Rows, each with the band of its hidden value:
-514 -117 -179  140  246  -34  203   36  187   76   91 -146  -53   86 -158   42  336  517  135 -126 -231   -2   50 -219  -27   78   57  -57 -114  164  176 -435    0 -242  101   74 -149  286  260  -76 -413 | L
-117 -352   24  130  -31  327   50 -299  103   88   44 -265  153 -153   94   59  -32 -197    7   16  138   75 -157  -98  159   91  252   95 -358 -170    7 -224  204 -116   71  224 -223  -90  -97 -395  146 | W
 118   25  216 -395  -45  -41 -122  103  -70 -273  212  119  242 -200  172  180 -212 -236   23  -25 -361  -32  152 -149  289   -6  280   69  245   49 -125  199 -111   71 -386 -177 -101 -181   66  138  319 | Q
 -63 -346   -5   36  133   91  187  153  170 -189  -90  -35  223   85 -214   13 -146  125 -258 -134 -121  -44  -66  -23  185  -26 -150  -36  -52  -93  316 -200 -256 -372   16  124   48  111  201   13 -191 | L
 -69 -342  -18    5  113   93  184   58  159 -178 -113  -71  197  102 -146   56 -140  130 -275 -105  -90  -62   -1  -37  219  -77 -139  -31  -55 -140  350 -194 -237 -410  -16  121   39   48  183   45 -197 | W
 200  -84   52  -94  -99  -31  -69  333  148 -168   24  284  -46   28 -361  -85 -119   96 -157  -53  -98   25  -36 -250 -128  105  159  -11 -186   77 -131   42   99 -129 -277 -196  166  115    8  -67  -92 | N
-152  111  141   44    4  228 -204  424   74   68   93   86 -231 -311  130  171  615  334  312  120 -185  164 -180 -108   74  218 -196   90  136  108  -50  -49  176   91 -330  -84  -13   87  208   84 -221 | A
  25  189  244   57  -40  174 -265  544    4   56  127  178 -224 -380   71  249  542  237  328  118 -168  161 -232  -88   17  197 -128  117  197  108  -57   38   91  140 -394 -140   12   31   38   50  -83 | Q
-275 -350 -183  107 -127  118  268 -264  215    5 -266 -251 -123  115 -187   35  169  223   41 -196   35   49  349  -54  127  -72  175 -178 -179 -352  290 -388  331 -262  158  289   32  237  289 -149 -385 | L
  36 -307    4  155   93   84  189  338  198 -203 -118   38  186  -16 -320  -80  -74   79 -184 -145  -64   18 -197   55   37   49 -175  -89  -29  -66  193 -239 -247 -264   47  138  167  223  178  -80 -207 | W
-490  -40 -110  135  239  -41  155  151  150   81  114  -65  -81   57 -172  148  341  553  152 -137 -256   -3  -16 -278  -57   88   64   31 -120  213  181 -367  -34 -233   36   19 -162  246  200  -69 -384 | X
  56 -318   -2   55  -43  269  -89 -448   66  118   73 -266   79  -67  117   19   -2 -222  -90  202  249   33  -22 -143   86    5  307   30 -347 -196  -23 -164  272 -150  -42  105 -221 -174 -240 -373  162 | G
 162 -154  -85 -203 -143  133 -110 -221  135 -440 -168 -158   34 -130  127    0  -15 -285 -108  220  151 -112  365   74  321 -147  258 -188  282 -287    7  -74 -233 -231 -202  178  157  -60  233   38   20 | L
  80   90   16 -225  -52  -53   65  175  119  121  161  152  -46   34  205  102   98  233  149 -201   28 -127 -437  -82 -301  -18 -241  113   33  252 -153   74  -45   56 -118 -321   84 -307 -366  105 -154 | X
 109   54  218 -386  -19  -48 -132  125  -73 -256  233  124  239 -207  184  188 -171 -215   39   -9 -365  -32  118 -158  263    0  263   75  259   84 -143  195 -126   92 -387 -195 -116 -180   53  134  315 | Q
 -91 -366  -13  -39  128  131   88   35  144 -180  -35  -87  189  129 -167   30 -151  144 -235  -73 -116 -102   27  -18  281  -34 -106  -24  -10  -75  378 -155 -275 -438    4  121  -18   52  194   54 -177 | A
 177 -126   36 -130  -89  -53  -49  257  130 -141   81  252  -13   28 -300 -145 -167   79 -161  -44 -142   34    3 -250 -106  111  156  -17 -228   97 -160   36  167 -140 -305 -239  148   76    0  -37  -84 | N
-350 -269 -182  218   -4   35  208  -79  185   43  -85 -201 -176   56 -292    0  214  378  139 -159  -53   24  247  -66   42   27  181 -145 -174 -124  304 -447  149 -356  124  212   19  293  211 -156 -429 | Q
 -46 -280  -61  -88   74   96   90 -122  142 -227 -131 -134  129  117  -26  127 -104   85 -279   17   13 -135  145  -65  264 -166  -20  -34   18 -183  344 -155 -284 -456  -76  123   15  -61  149   77 -163 | G
 -86  142  -96 -215  -43   -6   84  178  218    5  123  128 -107  -43  283   42  178  271  183 -151   53 -131 -452 -131 -285   47 -206  135   -8  324 -297   -4 -113   12 -146 -263  146 -260 -186  113 -244 | W
-500 -137 -179  140  242  -22  172   26  183   61   93 -154  -55  102 -198   30  329  502  138 -115 -221  -14   78 -203  -11   84   87  -73  -95  159  196 -429  -12 -253  127   95 -157  312  270  -96 -406 | A
  43  168  270 -125   87  101 -263  447  -44    1  259  163   32 -296  150  202  396   90  254  101 -311  102 -213 -104   75  169  -92   85  325  205 -135  111   -1  267 -332 -198 -142    0   60   82   95 | A
 269 -225  -98  -24   40 -107 -118 -191   68   17  326  -46   93  -35 -115 -424 -155 -183 -114  245   68  -10   24  -90 -210   88  305 -197 -237  142 -309 -151  157 -134 -196 -233   24  -31 -323 -244   84 | X
-100 -334  -25  -61  142  100  134  -10  149 -182  -75  -91  202  152 -111   86 -139  148 -286  -70 -104 -102   45  -75  263  -92 -107  -13  -29 -109  371 -160 -267 -430  -22  107  -29   14  189   73 -177 | L
 195 -130   19 -155  -72  -71  -45  203  119 -142  113  230   30   12 -235 -195 -173   24 -170  -10 -139   36    1 -243 -129  106  153  -36 -225  116 -233   29  192 -105 -312 -266  142   47  -18  -39  -61 | Q
-401 -271 -225  175   34   47  249 -143  220   37 -108 -243 -133   74 -188  -33  270  371  114 -139  -57   31  243  -72   56   11  111 -171 -150 -130  248 -470  176 -304  139  220    4  293  293 -117 -456 | L
-361 -263 -145  -31 -101  131  302  -36  245  -55  146 -107   81 -220  186 -202 -209   42  207 -299 -109   -1 -283  -21   68  227   49  118 -354  164 -232 -235   53 -195  -20   33  115 -114   62  -72 -144 | W
  81  169  279 -202   56    8 -177  387  -71  -70  236  193  114 -276  159  258  195   -2  159   31 -351   79 -129 -172   88   87   26  113  269  159 -143  147  -25  231 -381 -233 -132  -78   21   97  182 | X
-434   27  -19  137  198  -14   46  300  120   97  155   29 -155    5 -227  213  353  588  204 -126 -287    9  -66 -289  -32  141   66   88  -90  247  207 -270  -61 -221  -56  -28 -156  231  154  -44 -335 | N
 152  -92   33 -367 -161   34  -61 -151   44 -429  -16  -50  170 -217  253   29 -199 -372  -61   93 -109  -58  347   -5  364 -103  300  -92  261 -188 -139   67 -122  -70 -350    6   97 -171  207  137  196 | G
 101  -29  114 -416  -70  -20  -47  -57   -7 -338  113   19  258 -206  291   89 -200 -311  -31   25 -275  -34  236  -94  329  -63  250  -15  253  -57 -178  127  -87   49 -372 -110  -27 -195  164  167  265 | W
 308 -137  183  -75 -133   30   26  -64    3   92 -163   51   84  272 -338  411  -15  -61  -99 -253  133  -48   44 -168 -123 -226  292  -35   27 -311  289   47  170  114  195   68 -201   13 -295 -321  136 | N
-320 -312  -80   32  -13  227  158 -149  180  -18  195 -200  165 -186  110 -113 -170  -80  182 -181  -41  -15 -265  -33  136  223  207  117 -308  125 -134 -241   -6 -163  113  155 -107  -68    3 -260   34 | A
 -86  145  -90 -228  -26    0   64  184  219   -8  143  127  -83  -34  270   43  173  253  191 -152   48 -148 -468 -128 -279   57 -186  135   21  350 -306    8 -152   32 -115 -252  118 -246 -181   95 -215 | L
-469 -205 -215  188  168   -9  227  -50  204   75   30 -210  -90   73 -188  -38  307  457  143 -121 -154   14  133 -123   -1   64   77 -134 -134   49  213 -484   71 -287  133  141  -73  308  259 -106 -444 | L
-236 -349 -141   35 -136  142  207 -265  192  -20 -259 -220  -98  171 -218   88  135  198   17 -207   25   18  368  -83  158  -84  217 -152 -139 -345  313 -310  315 -237  177  284  -24  226  287 -154 -329 | A
  82 -301   51   84 -123  291 -182 -357   54  105   87 -205  -28  -80  -40   75  -66 -184  -34  172  249    9   17 -141  144   49  427   65 -352 -198   78 -101  207 -234  -75  127 -202 -152 -280 -397  195 | N
-336   77   31   70   86  121   -3  315  126   61   30   41 -189 -163   62  225  530  469  202   -1 -221  123 -104 -249   23  135 -124  108  -31  110   36 -184  144  -53 -237  -51  -52  128  261   63 -334 | G
 101 -135   64 -128 -177   73   78 -187   86  -66 -329   -9   -2  323 -326  491   19   19 -136 -265  147  -84  268 -280    1 -274  431  -17  -18 -392  329  -20  158  -26  201  200 -180   75  -22 -286    2 | N
 -66 -339  -24   14  100   97  180   91  171 -197 -114  -57  186   76 -155   23 -137  121 -260 -102  -90  -50  -15  -25  210  -53 -140  -36  -56 -127  314 -197 -236 -403  -27  122   70   65  202   44 -206 | W
 317 -232  178  -51 -102   16  161  -57    2  212  -84   12  188  178 -149  208  -30  -92  -71 -286   64   39 -119  -26 -166 -173   -4  -76  -23 -280  183   -4  320  195  162  -27 -120  -62 -340 -229   86 | G
 215 -268 -121  -71  127  -79 -171 -337   56   55  421 -137  167   29  -64 -454 -153 -210 -105  294   60  -64   36  -78 -153   93  339 -218 -187  200 -290 -157  109 -123 -103 -208 -116  -48 -336 -272  147 | A
 324 -248  173  -46 -126   13  154  -29   -1  261  -13   16  151  120  -83  117  -46  -64  -19 -274   47   50 -175   44 -168 -125 -107  -74  -43 -232  155    5  346  161   91  -94  -54 -123 -395 -158   48 | G
 120   59  236 -357  -11  -48 -143  161  -83 -237  250  131  236 -219  154  192 -162 -212   61  -16 -369  -25   93 -143  252   16  263   74  269   94 -126  193 -140  103 -373 -191 -124 -163   29  116  328 | Q
 206 -163   20 -140  -49  -89  -49  154  100  -94  166  200   51   23 -237 -232 -201   10 -172    8 -145   38    6 -228 -134  109  167  -55 -248  126 -221   13  214 -117 -304 -284  109   36  -78  -60  -33 | Q

  17   -3 -191 -123   38   -7   11   55 -279  -79   71  136  212  406  257   -9  149 -177 -168 -216  -34  124    7  280  -69  127  -20 -152  180    2  -68   59 -199   93 -195  -58  167  -35  -93   -9 -189 | Q758
 159    2  232  -45  -97 -163 -256  150  150   66  -11  -47   54 -116  -56  215 -115 -108  -71   38   15   14  -19  -63   85 -251  477  190 -187   62  -53  117  109 -170   60  -51  -97  -79  194  -32 -109 | q351
 125   90   97  -85 -100  -91  -34   55   12  149  177 -126  -33   -2   53  203   65  -58 -119 -195 -212 -148  -67  176 -124 -103  217   -9  -37   63  -22 -123 -165 -165   46  -99  -93  -38  115   64    8 | q77
  -5   75  -49 -132  105 -116   88   52 -255  126    0  -39  149  284   87   76  234 -214 -217 -254 -243  -99  -54   37 -123  119 -122 -128   76   84   23  -19 -320  -51  -96 -236   79  188  -99   50  -24 | Q851
 152  -92  313  104 -150 -378  -22 -148  116  127    2  -11  -29 -387 -397  298  -58  -54  -17   88   99 -120   10  225  -37 -107  425  -99   20  -89 -241 -296   58   50  -69   29 -413  267  -23   69    9 | q77
 124  -58   75  -33  -29  -91  -97  100 -118   -8 -108   -6  146  176   77   50    0 -126 -136 -152   -7  -25   31  -20   26  -32   87   -1  -52  -66   15    3  -86  -52  -15  -76    8    2   71   42 -112 | q326
 239  -66  241  139 -238  -82 -120  -16  151  -93   28  -53 -160 -266 -160  121 -219  206   55   31   75  -19  106  136  -49 -135  202   44  -51  -76 -131 -214  151  -23   79  212 -326  -56  173   61  -16 | Q363
  89  -14   68    9  -13   -4   90   24   17    8  -69 -138    5   57  160  -76   51   55  -16 -119  -35 -130  -74 -150   47   50 -234  -66 -114 -113   36 -103 -139  -43  114  -78 -109  162 -103   75  128 | Q56
 134   53  160  -23  -20  -46  101   12   53  152  -14  -70   29  -21  -51   69   34   25   17  -77 -187 -123   -8  -77  -75  -18  -22   45  -79   41  -56  -64  -12  -42    8  -35 -110  140   -5   36   -2 | Q363
  77  -55   94 -251 -279  172 -510  -71   80 -279  257  128  182   91  305 -121   26  196 -182   19    8    4  -70  147  197 -135  128  107 -188 -109  411  -37 -394    3  163  -88   90 -170  157   65 -287 | Q758
 203  -28  160  -36 -137 -168 -173  -36   58 -216   -9  148   99  -63   19  -17  -55  101 -229  -41  101   93    4   73  112 -143  139   82 -107 -137  131 -131 -199   80  -31  -35  -45   -9  -30   46 -217 | q351
 257    5  224   96   -4  -84   35  129  127  143 -118  -89   24 -115  -25  125 -163  -26  -54    0 -133  -87   -5 -104  -82 -217  180   24 -136  -84 -169  -90  120 -199  -17  -63  -23   99   -7   32    7 | q326
 231   62  237  133  -22 -195  191  -89  194 -186 -196  -22 -159 -286 -214  -89 -105  312  -29  -37   87   15   72 -271    4   18 -322  181 -169  -79   23 -204   -4  196   29  150 -329  196 -161   22   38 | Q851
 159  -54  189  -17 -159   -8 -160   27  107 -143  -44  -34   93  -36  160  -71  -60  143  -86   15   67  -43  -45  -82  193 -134   17   16 -193 -202  167 -115 -163  -40  105 -123  -99    1  -14  116  -59 | q926
 111   19  172  121   -7  -58   94  -68  155  -27  -71  -77  -71 -132    4 -162  -35  229  -26  -41  -99  -86  -72 -245   77  -24 -282   26 -189  -51    3 -184 -112  -91  142  -31 -129  278 -168   62  125 | q326
 -96    1 -133   48   42 -165 -175   40 -209 -274   22   42   55  181  161  -38   36  -88 -283 -126  108  174  -23  175   49   74  -54 -161  108   18  -59   -1 -272  -23  -82  -99   17   31 -138   13  -67 | Q851
 116   44  182   -6 -116    7  -75   -6  189   82  118  -68   60  -87  140    9  -25  104  -41  -37 -141 -126 -115   15   64 -171  126   36 -188  -63   13 -117 -112 -152   97 -108  -57   26   -8   73  -40 | Q56
   4   27   35  -41   -4  -24  -58  -41   20  -24   62   33   74   38    6   19   26    1  -11  -33  -23   18    8   55  -29   51   15   56  -23   72  -83   44  -23   73  -45   57  -71   58  -23  -45 -117 | Q758
 -91   32 -153   -1   48 -194  162  -76 -166 -190   42   69   31  216  207 -229  255   45 -167 -203   54  154 -147   43  210  200 -351 -199   87   29   16  -79 -395   70  -10 -161  -56  248 -363   62   97 | Q758
-103  125   31   56   72  -69  -52  -85  -17    1  113  -19   72   31   66  -69   71   50 -210 -123 -252  -67  -93   42  -46   13 -155  -54  -46   99  -35 -116 -311 -133  -24 -165   43  194 -172   45  -64 | q351
-145   -3   73   71    9 -268 -144  -84 -123   98   88  -17  107   11 -100  109  108 -164 -187  -92 -113  -73  -84  181   32   13  174 -173   56  110 -154 -113 -236 -160  -37 -191 -100  252  -75   67  -32 | q351
 119   12  131  157   11  -90  -36  114   43   78  -58   24  155  -31   -1  151 -188 -104  -50   45  -49   58   49  151  -78 -181  325  -47   13  -48 -346    0  201 -110 -209  -28    7  -27  -44    5 -186 | Q363
 148 -137  211  -22 -123   93 -185 -107  157 -158  -52   26  139 -134  112 -133  -85  196  -54  203   72 -112  -58  -91  121  -86 -104  -81 -181 -314  163 -200 -180   44   75  -98  -42  242 -157   95  -43 | q926
-122  180  -57  237  142  -40   95  -61   19  -40   92   -5  -38  -18  -57    6 -106   68  -17 -111 -135   88   82  189 -239   99 -123   24   93  199 -423   -8  113   29 -206  189  -85    6 -137  -83 -140 | Q758
 103  -45 -108   57  -34 -149  107   72 -269 -205  -84  -33  -82  257  154  -97   87   18 -164 -323   68   88   29   55   27  156 -291 -168  112  -52    8 -138 -235    6   38   -1 -100   44  -64   93  106 | q351
  12    3  -70   32 -192 -113  -28 -143 -128 -182  243   89  -14  146  159  -86  118  138 -142 -333   21   53  -18  424   52   93  -44 -118  107  -24    2 -252 -325   81   17   75 -150 -101   -2  108 -116 | Q56
  61  -39  115  132    6   43    5  -39   50  -91 -120   -7  130  -11   72 -105 -111  113   -6   48   16  -41   35  -50   10    9 -173  -69  -71 -178  -98 -112   -3   51  -72   -6  -63  136 -167   58  -89 | q926
-227  126  -21  -67  125   50 -247  -59  199 -205   86   20  146   23  227 -208   36   78  -88   81   58  103 -150 -230  220   37 -163  216 -257  129   77  260 -173   36   62  -76   50   74 -199 -133 -140 | q77
  25   11  150  115   -4 -179  -50   24  -42   85  -59 -129  -31  -86 -195  189  -59  -80  -45  -69  -69 -104   68   32 -127    5  102  -28    9   71 -199  -82   46  -85  -27   15 -228  116   71   33    6 | Q851
 122   57   47 -150   59  -81  201   12  -87   57 -119   24  137  190   -8   10  161  -67  -24 -199  -62  -40   43 -138  -47  150 -186  113  -41   27   57   55  -83  211  -91   -4  -74  104  -59  -15 -106 | Q758
   8   34  -62  -24   41  -36   27   37 -128  -14   34   14   87  190  100   27   66  -86  -75 -139  -64   40   11  123  -80   88  -39  -66   78   56 -126   30  -77   24 -104   -9    5   34  -61  -13  -82 | Q758
  27  -75   68   29    6   51  -99  -47  -27   16  -66   16   86   91  -93   15  -72  -29   94  -65    4  -54  137  -33 -105  120  -30  121  -42   49 -149   73  166   99  -10  244  -91   48  141  -80 -157 | q326
 -86   64 -148   23  176 -235   88  -73 -154 -336  -96   41  -69   86   25 -163  134   32 -253 -143  147  173  -34 -105   19  261 -481  -67   62   54   23  -26 -331  197  -62  -17  -89  292 -354  -52   79 | Q851
  34  -11   12  -46   46 -164   58  131 -146  250  -29  -63  193  209   76  217  106 -352  -54 -172  -65  -71  -47  129  -40   -1  283 -118   58   21 -226   77   18  -89 -119 -142  -17   50    5   11  -49 | Q56
  69  147  179   79   48  161 -126  -36  317   16   98  -10   86 -218   29   29 -239  162  -20  154 -203  -65   10    4 -200 -185   77  181 -192    2 -174  -10  115  -51 -109   67   62   -5  -72  -78 -233 | q926
 353   80  173  -51 -157 -139  194   35   60   61   33   -8 -130  -58 -102  115   11  141  -18 -248 -136  -29   64   46 -120  -70   52  158  -47   39    6 -169   -2   48   27  129 -207  -63  131   48  -31 | Q851
  -2   54   56   22  -14  -25 -116  -47   63  -48  105  -11  -34  -51  -24   10  -30   78  -47  -33  -85    5   -2   39  -68   10  -13   71  -49  122  -89   -9  -45  -34   30   80  -80   72    9  -43  -59 | Q851
-147   31  -21   82  -90  223 -492   22  104 -197  275   -5   78   78  349 -149 -154  157 -113   41 -117   72  -81  153   98 -150   96   21 -130   84  -39   73 -132 -304  132  -30  163 -171   84   -7 -180 | q351
  -5   38   47   34   39   61 -119   11   77 -171  -39  -33   64    8  130 -100  -79  103  -67   40   17   24   -4 -117   24    9 -172   54 -123  -36   -2   37  -68   15    0  -11  -19   54 -109  -19  -78 | Q758
  11  -13  -32   84   11   92 -219   65   29 -228   43   19  150   70  355 -101 -144   37 -205   72   37   83  -76  136   38 -127    8 -164  -43 -194  -74  -48 -162 -122  -79 -146  170  -13 -202   34 -114 | q77
 281   40  273  -76 -135  221 -119    7  332  146  122   19   44 -176  -13   75 -188  194  137  119 -238 -111   36  -49 -151 -227  216  281 -231   21  -48   15  226  -64   58  172   18  -57  189  -64 -195 | Q851
  -7   12  185  114  -41   30 -246  -25   65  -40  -29   -8  160  -25  -28   10 -162   63  -57   -4  -79  -72   91    3  -27  -76   73  114 -136  -15  -72  -19   26  -47  -37   35  -53  -46   99   23 -269 | q351
  74   30   -4  -18   43   97  173  -35   53   50   42  -49   11   69  170 -115   68   96   40  -61 -144  -78  -87  -65  -59   82 -277  -74  -47  -29  -70  -72  -88   -6   32  -12    3  223 -197    6   97 | q77
  -6   25   76    2   11  -77  -34  -75   28  -68  -18   24   41   -3  -58  -48   30   64  -23  -45   -2   13   15  -79   24   88 -126   92  -69   73  -25   14  -60   96    3   61 -129  139  -57  -30  -81 | Q851
  44   28   89    2  -45  406 -209  -94  162 -153   63   70  171   63  158 -181 -194  285   96   57 -125  -61  142  -26 -147   27 -233  227 -172  -61   26   45   86  145  -29  252   89 -136   90  -59 -362 | Q758
  52   56  144   -1  -19  240 -176  -81  239   58  132   50  162  -82   26   38 -185  105   97  104 -152  -91   72   91 -197  -85  133  206 -146   12 -164   57  191   59  -93  202   44  -77   83 -103 -324 | q77
 224   71  157  -53  -38   74  149  -47  202    1  -16    3  -37  -91  -33  -55  -37  227  106  -31  -94  -46   43 -171  -86   14 -190  223 -161    5   13  -34   79  151   30  176 -128   70  -22  -43  -58 | Q758
 -38   36   16    5  -15   19 -139   -3  -74  -55   47   -1  154  147   92   31  -13  -39  -87 -125  -52  -28   58  146  -63   40   26   14   -6   10  -64   10  -85   31  -91    8  -26  -89   48   15 -221 | q926
  79    3  119   -3 -114  273 -332    4  125  -53  101  -78  -29   15   16   25 -216  157   95  -70 -124 -119  167  -16 -194  -23   30  304 -185   95  -15   75  171  -45  146  335  -52 -239  402  -85 -220 | q326
